(in the rows, 128 means zero)
Each row is followed by its class.
[154 124 136 145 153  95 138 144 128 134 134 140 130 121 124 103 140 169
 152 131 171 109 178 144 118 113 156 151 126 144 117 134 164 125 125 147
 160 141 149 128 146  71  83 125 114 129 171 118  79 157 134 147 116 153
 132 126 199 136  54 125 146 137 130 114 148 114 164 167 115 148] -> sape
[109 109 140 126 100 124 147 134 131 107 117 133 115 116 119 119 150 101
 112 121 126 131 117  85 104 153 131 156 133 112 122 144 121 128 149 152
  83 128 132 129 119 144 123 143 143 150 129 135 181 107 110 101 145 104
  95 166 104 135 134 120 123 112 129 148 125 104 142 122 114 131] -> livis
[125 107 138 140 135 127 113 153 112 114 108 139  78 118 134  97 119 114
 133 107 160 129 140 145 139 122 129  81 110 108 115 181 126 152 148 139
  54 112 119 140 108 130 112 129 175 118  90 138 153 130 127 127 156 122
  80 134  84 103 172 139 157 125 130 120 158 118 144 143 122 113] -> sape
[142 145 110 115 138 138 117 147 124 126 137 117 126 137 116 105 133 167
 133 128 155 127 150 141 148 127 135 116 116 154 121 126 131 141 116 122
 125 129 135 145 128  94 120 135 139 117 139 129  92 164 151 136 115 127
 137 130 144 133  86 119 118 156 139 129 117 125 121 158 122 129] -> sape
[146 142 116 129 138 121 123 181 124 119 130 106  90 119 117  79 115 170
 131 112 187 119 155 143 154 122 149 125 102 144  90 158 137 141 136 144
  83 131 127 140 117  81 104 159 172 113 159 125 110 169 140 124 129 147
  91 134 147 133  74 123 135 137 152 128 127 124 147 175 106 138] -> sape
[173 132 117 111 127 108 127 164 144 112  89 120 121 122 105  68 137 176
  97 131 148 103 127 109 147 131 172 140  74 114 110 155 159 147 126 160
  95 122 146 138 116 129 112 166 165 138 163 124 151 172 154 131 112 139
 103 202 115 153 118 128 155 106 168 144 132 146 154 130  76 143] -> sape
[149 179  95 139 110 164 147 152 106 112 108 125 118 134 113 111  98  63
 122 121 169 154 105 131 111 122 163 128 132 123 156 143 120 175 134  93
 111 103 128 142 108 118 122 142 138 115 118 128 170 202 154 128 127 100
  92 152 131 134 114 123 113 109 112 118 112  94 157 131 110 122] -> nugo
[124 134 126 142 109 139 146 151 132 124 115 139 123 118 132 101 117  80
 112 125 111 130 109 120 103 141 139 138 125 118 114 143 124 140 143 137
 104 124 115 129 118 157 128 141 132 131 131 124 182 145 147 116 134 128
  83 156 124 134 126 128 145 101 103 142 132 113 148 136 111 140] -> livis
[135 135 134 114 113 133  92 142 111 120 137  96  84 116 123  98 121 198
 110 119 129 121 128  79 138 152 114 100 117 121 120 142 120 102 125 143
  92 119 130 148 111 154 126 148 166 113 109 100 154  82 129  97 142 125
  93 145  74 138 153 115 121 127 146 151 103 176 129 118 121 134] -> sape
[124  93 124  84 136 105 129 115 118 116 123 124 134 126 116 147 132 119
 115 109  95 127 132 118 111 165 134 113 120 121 130 108 125 136 112 139
  82 130 151 123 137 119 128 125 157 134 132 134 156 138 143 137 126 107
 120 158  99 141 140 121 144 143 115 129 142 135 142 122 134 129] -> nugo
[152 133 120 137 127 119 107 130 111 122 119 147 131 116 120 116 132 112
 102 120 137 120 108 110 111 131 138 113 124 106 142 141 129 132 137 134
 119 104 132 140 121 161 145 135 165 129 124 120 157 151 152 140 131 120
  95 169  95 122 145 127 141 121 126 140 131 134 148 122 111 143] -> nugo
[125 120 131 138 112 153 168 169 158 131 116 122 122 112 141  99 129 121
 115 137 117 133 111 129 140 123 127 135 120 125  92 149 139 130 150 132
 131 137 105 114 109 123 107 132 134 140 134 138 160 139 137 117 115 155
  81 144 148 124 108 133 142  90 132 141 126 127 130 157 106 151] -> livis
[148 151 105 104 129 128 118 139  99 116 136 119 120 135 111 117 120 148
 119 126 163 121 119 108 110 139 151 118 110 126 120 122 127 136 134 142
  73 110 140 131 126 105 123 152 148 119 128 107 153 146 137 128 132 130
 114 167 119 141 102 127 129 133 128 135 108 134 146 128 110 134] -> sape
[127 163 121 134 130 110 127 139 123 122 134 141 119 125 140 123 118  92
 130 130 170 117 141 125 129 113 161 139 123 123 111 151 124 141 126 134
 102 137 129 125 125 110 118 148 140 129 131 131 130 152 135 139 138 129
 105 127 113 126 115 122 132 139 141 133 139 104 158 134 110 129] -> sape
[118 151 133 129 110 169 149 152 130 123 116 117 114 125 131 114 114 119
 125 126 134 137 107 128 129 131 114 135 129 128 117 140 113 142 136 123
 100 123 112 127 101 131 133 140 126 124 113 126 153 124 133 115 143 128
 103 130 116 132 130 128 118 114 128 137 109 123 111 132 123 124] -> sape
[122 128 125 132 115 142 162 151 146 121 105 128 113 117 133 112 136  85
 114 125 118 137 101 121 116 134 141 151 119 118 116 142 124 146 139 136
 102 123 127 123 117 137 128 140 128 134 135 137 170 136 124 125 126 132
 103 159 134 138 115 123 132  93 137 127 122 116 147 131 110 141] -> livis
[114 113 147 127 108 101 144 127 142 115 120 153 131 116 141 115 136 113
 123 134 128 109 124  95 111 139 134 151 114 113 115 153 132 122 130 152
  95 140 127 118 122 136 117 143 125 147 126 122 165  99 100 113 154 118
  98 159 120 120 143 131 134 111 134 140 137 130 150 117 107 135] -> livis
[126 133 122 123 112 137 149 138 125 124 117 132 125 136 135 117 116 127
 118 125 145 118 101 102 113 136 128 142 104 119 122 143 132 130 139 138
  88 124 120 126 122 123 124 157 130 126 123 115 156 100  97 116 143 130
 118 166 128 127 121 143 124 104 138 132 109 128 141 128  96 137] -> livis
[135 156  96  99 144 124 124 131 124 134 130 117 131 142 131 141 135 122
 125 126 158 114 128 150 164  94 140 130 128 137 119 114 123 148 107 112
  99 133 106 128 128 142 152 156 134 117 130 121 110 149 144 152 112 139
 164 128 104 133 137 134 133 150 149 124 109 122 123 111 122 114] -> sape
[130 142 115 118 112 139 113 107 101 116 128 136 132 138 114 144 125 124
 125 121 140 136 116 113 111 135 123 122 139 122 154 124 113 130 119 113
 131 110 138 135 128 133 140 126 124 126 106 121 158 137 120 125 139 102
 132 142 113 127 145 133 105 141 113 129 109 128  93 110 138 116] -> nugo
[147 135 123 138 122 124 120 127 116 124 110 135 114 132 119 124 126  90
 131 113 135 135 130 120 119 117 141 127 140 120 142 137 124 145 133 111
 129 104 135 135 127 133 145 131 125 122 134 127 147 167 147 138 129 119
 121 130 112 141 134 133 129 115 128 137 131 113 150 117 134 120] -> nugo
